[[ -9  43 -52 -11  16 -58 -89  35 -43]
 [  8   8  -4   8 -68  22 -20  -4 -22]]
|
[[-43 -22]
 [ 35  -4]
 [-89 -20]
 [-58  22]
 [ 16 -68]
 [-11   8]
 [-52  -4]
 [ 43   8]
 [ -9   8]]

[[  -9  -11   10   11    8   10    7   -9   10]
 [  56   52  -54  -50  -54  -54  -47   53  -53]
 [-102  -97  101   98   99  101   91  -98  100]
 [ -69  -64   68   67   68   68   65  -66   68]
 [  93   87  -92  -88  -90  -92  -82   89  -91]
 [  91   86  -91  -88  -88  -90  -81   88  -90]
 [  90   85  -89  -86  -87  -89  -79   87  -88]
 [  63   60  -63  -61  -61  -63  -57   61  -63]]
|
[[  10  -53  100   68  -91  -90  -88  -63]
 [  -9   53  -98  -66   89   88   87   61]
 [   7  -47   91   65  -82  -81  -79  -57]
 [  10  -54  101   68  -92  -90  -89  -63]
 [   8  -54   99   68  -90  -88  -87  -61]
 [  11  -50   98   67  -88  -88  -86  -61]
 [  10  -54  101   68  -92  -91  -89  -63]
 [ -11   52  -97  -64   87   86   85   60]
 [  -9   56 -102  -69   93   91   90   63]]

[[ 43  -7]
 [ 52  -2]
 [ 34 -14]
 [ 31 -19]
 [ 38 -11]
 [ 29 -20]
 [ 29 -21]
 [ 28 -22]
 [ 90  13]
 [ 32 -17]
 [ 65   4]]
|
[[ -7  -2 -14 -19 -11 -20 -21 -22  13 -17   4]
 [ 43  52  34  31  38  29  29  28  90  32  65]]

[[-90  92 -97 -88  91  88 100  95  88 -93  94 -92]
 [ 86 -95  94  90 -91 -91 -87 -93 -80  91 -94  91]
 [-93  88 -96 -90  97  94  98  91  91 -93  92 -93]
 [-92  92 -96 -87  98  89  92  96  89 -92  93 -92]
 [-84  89 -91 -89  91  83  81  91  67 -87  87 -90]]
|
[[-92  91 -93 -92 -90]
 [ 94 -94  92  93  87]
 [-93  91 -93 -92 -87]
 [ 88 -80  91  89  67]
 [ 95 -93  91  96  91]
 [100 -87  98  92  81]
 [ 88 -91  94  89  83]
 [ 91 -91  97  98  91]
 [-88  90 -90 -87 -89]
 [-97  94 -96 -96 -91]
 [ 92 -95  88  92  89]
 [-90  86 -93 -92 -84]]

[[-82  85  82  87  74]
 [-80  82  80  84  72]
 [-78  80  77  82  71]]
|
[[ 74  72  71]
 [ 87  84  82]
 [ 82  80  77]
 [ 85  82  80]
 [-82 -80 -78]]

[[-83 -34]
 [-47  22]
 [ 47  35]
 [-51  16]
 [ 44 -32]
 [ 49 -14]
 [ 94 -13]
 [ 21   6]
 [ 76  52]
 [ 68   2]
 [-61  79]
 [ 86  41]]
|
[[-34  22  35  16 -32 -14 -13   6  52   2  79  41]
 [-83 -47  47 -51  44  49  94  21  76  68 -61  86]]

[[ 27  -6 -22   5 -23   4 -12 -18  -2 -11  21  -1  53 -10  14]
 [ -8  -3  14   5 -23 -12 -12 -64  -9  11  14 -16  28 -10  39]
 [-17  27 -22   5 -23   4 -12  -6  -9 -11  20  59  36  14  14]
 [  6  -3 -22  -5  -4   9 -12 -18  -9 -16  28  47 -18 -10  17]
 [  6 -16  -5  14   5   4 -35  13  -9 -11  39   2  80 -10  14]
 [ 18 -18  52  -3 -23   4 -19  -7  -9 -11   9  63  36   2  14]]
|
[[ 14  39  14  17  14  14]
 [-10 -10  14 -10 -10   2]
 [ 53  28  36 -18  80  36]
 [ -1 -16  59  47   2  63]
 [ 21  14  20  28  39   9]
 [-11  11 -11 -16 -11 -11]
 [ -2  -9  -9  -9  -9  -9]
 [-18 -64  -6 -18  13  -7]
 [-12 -12 -12 -12 -35 -19]
 [  4 -12   4   9   4   4]
 [-23 -23 -23  -4   5 -23]
 [  5   5   5  -5  14  -3]
 [-22  14 -22 -22  -5  52]
 [ -6  -3  27  -3 -16 -18]
 [ 27  -8 -17   6   6  18]]
